Here is a tiny trained network, its code and every weight. The questions are about switching its units off for an input and a class, where a switched-off unit gives its printed mean instead of its output.

import numpy as np


def w(rows, s, z=0):
    codes = np.array(rows[::2]) - 128.0
    scale = np.full(codes.shape[1], s)
    scale[-1] = z or s
    return codes * scale


def norm(h):
    return h / np.sqrt((h * h).mean(-1, keepdims=True) + 1e-5)


def f(y):
    return np.maximum(y, 0)


def log_softmax(a):
    a = a - a.max(-1, keepdims=True)
    return a - np.log(np.exp(a).sum(-1, keepdims=True))


def net(x, mask):
    res = np.array(x, float).reshape(1, 7) / 4 @ E
    u = 0
    for l in range(3):
        y = f(norm(res) @ A[l][:, :-1].T + A[l][:, -1])
        res = res + np.where(mask[u : u + 4], y, B[l][:, -1]) @ B[l][:, :-1]
        u += 4
    return log_softmax(norm(res)[-1] @ U[:, :-1].T + U[:, -1])


A, B = {}, {}
E = w([
[179,74,191],'x0',
[130,125,125],'x1',
[19,54,131],'x2',
[126,130,131],'x3',
[129,124,128],'x4',
[123,127,130],'x5',
[254,134,81],'x6',
],0.0073)
A[0] = w([
[227,94,255,3],'0.n0',
[46,172,88,67],'0.n1',
[93,65,90,2],'0.n2',
[186,107,69,7],'0.n3',
],0.0088,0.0051)
B[0] = w([
[182,2,109,253],'0.n0',
[70,132,23,253],'0.n1',
[233,163,74,145],'0.n2',
[24,50,85,162],'0.n3',
],0.0077,0.0025)
A[1] = w([
[153,42,208,167],'1.n0',
[194,83,188,1],'1.n1',
[141,39,223,31],'1.n2',
[125,101,254,72],'1.n3',
],0.0088,0.0042)
B[1] = w([
[133,127,243,252],'1.n0',
[217,71,63,171],'1.n1',
[70,216,95,194],'1.n2',
[127,94,254,168],'1.n3',
],0.0083,0.0041)
A[2] = w([
[145,31,46,11],'2.n0',
[161,179,28,3],'2.n1',
[119,102,255,98],'2.n2',
[209,190,243,150],'2.n3',
],0.0079,0.0032)
B[2] = w([
[72,253,154,162],'2.n0',
[154,255,209,194],'2.n1',
[206,159,214,234],'2.n2',
[72,87,27,254],'2.n3',
],0.0087,0.0037)
U = w([
[62,236,4,174],'0',
[202,36,199,143],'1',
[25,78,23,175],'2',
[63,60,220,3],'3',
[223,226,34,61],'4',
[223,71,64,207],'5',
],0.013,0.0046)

Each question gives the input, the list of numbers given to net, and the class t.
The units are the neurons (one row each of A and B). Each row of codes is followed by its name. A weight is (code - 128) times the scale printed after its matrix; where a second scale follows, it is the last column's (A, B and U).
mask holds one flag per neuron, layer by layer. A switched-off neuron (its flag False) gives its mean, the last column of its row in B, instead of its output. The means were averaged over made-up inputs and are rounded, as every weight is.
A unit's drop is (log p(t) with every unit on - log p(t) with that unit switched off) / (log p(t) with every unit on - log p(t) with every unit switched off).
unit that matters most: the unit with the biggest drop
top k neurons: the k neurons with the biggest drops, biggest first
top k neurons in layer l: the k neurons of layer l with the biggest drops, biggest first
drop when u is switched off: that unit's drop, to one decimal
input [-1,6,1,4,-6,0,2], class 0: unit that matters most => 2.n0
input [2,-6,8,2,-7,-4,4], class 1: top 3 neurons => [1.n0, 0.n1, 2.n2]
input [1,5,6,-2,2,2,1], class 1: top 3 neurons in layer 0 => [0.n1, 0.n2, 0.n3]
input [0,6,4,6,-5,-8,5], class 0: top 3 neurons => [2.n0, 0.n0, 1.n3]
input [0,5,6,4,1,5,7], class 0: top 2 neurons => [2.n0, 0.n0]
input [0,8,5,5,-7,-5,4], class 0: top 2 neurons => [0.n2, 2.n0]
input [1,-4,-5,-2,-8,2,-4], class 1: top 3 neurons => [0.n1, 2.n2, 1.n3]
input [-1,-5,-2,-3,3,6,0], class 0: top 2 neurons in layer 1 => [1.n0, 1.n3]
input [-2,-4,5,7,-8,-4,6], class 0: top 2 neurons => [2.n0, 0.n3]
input [0,-1,7,6,1,2,6], class 0: drop when 1.n3 is switched off => 0.2
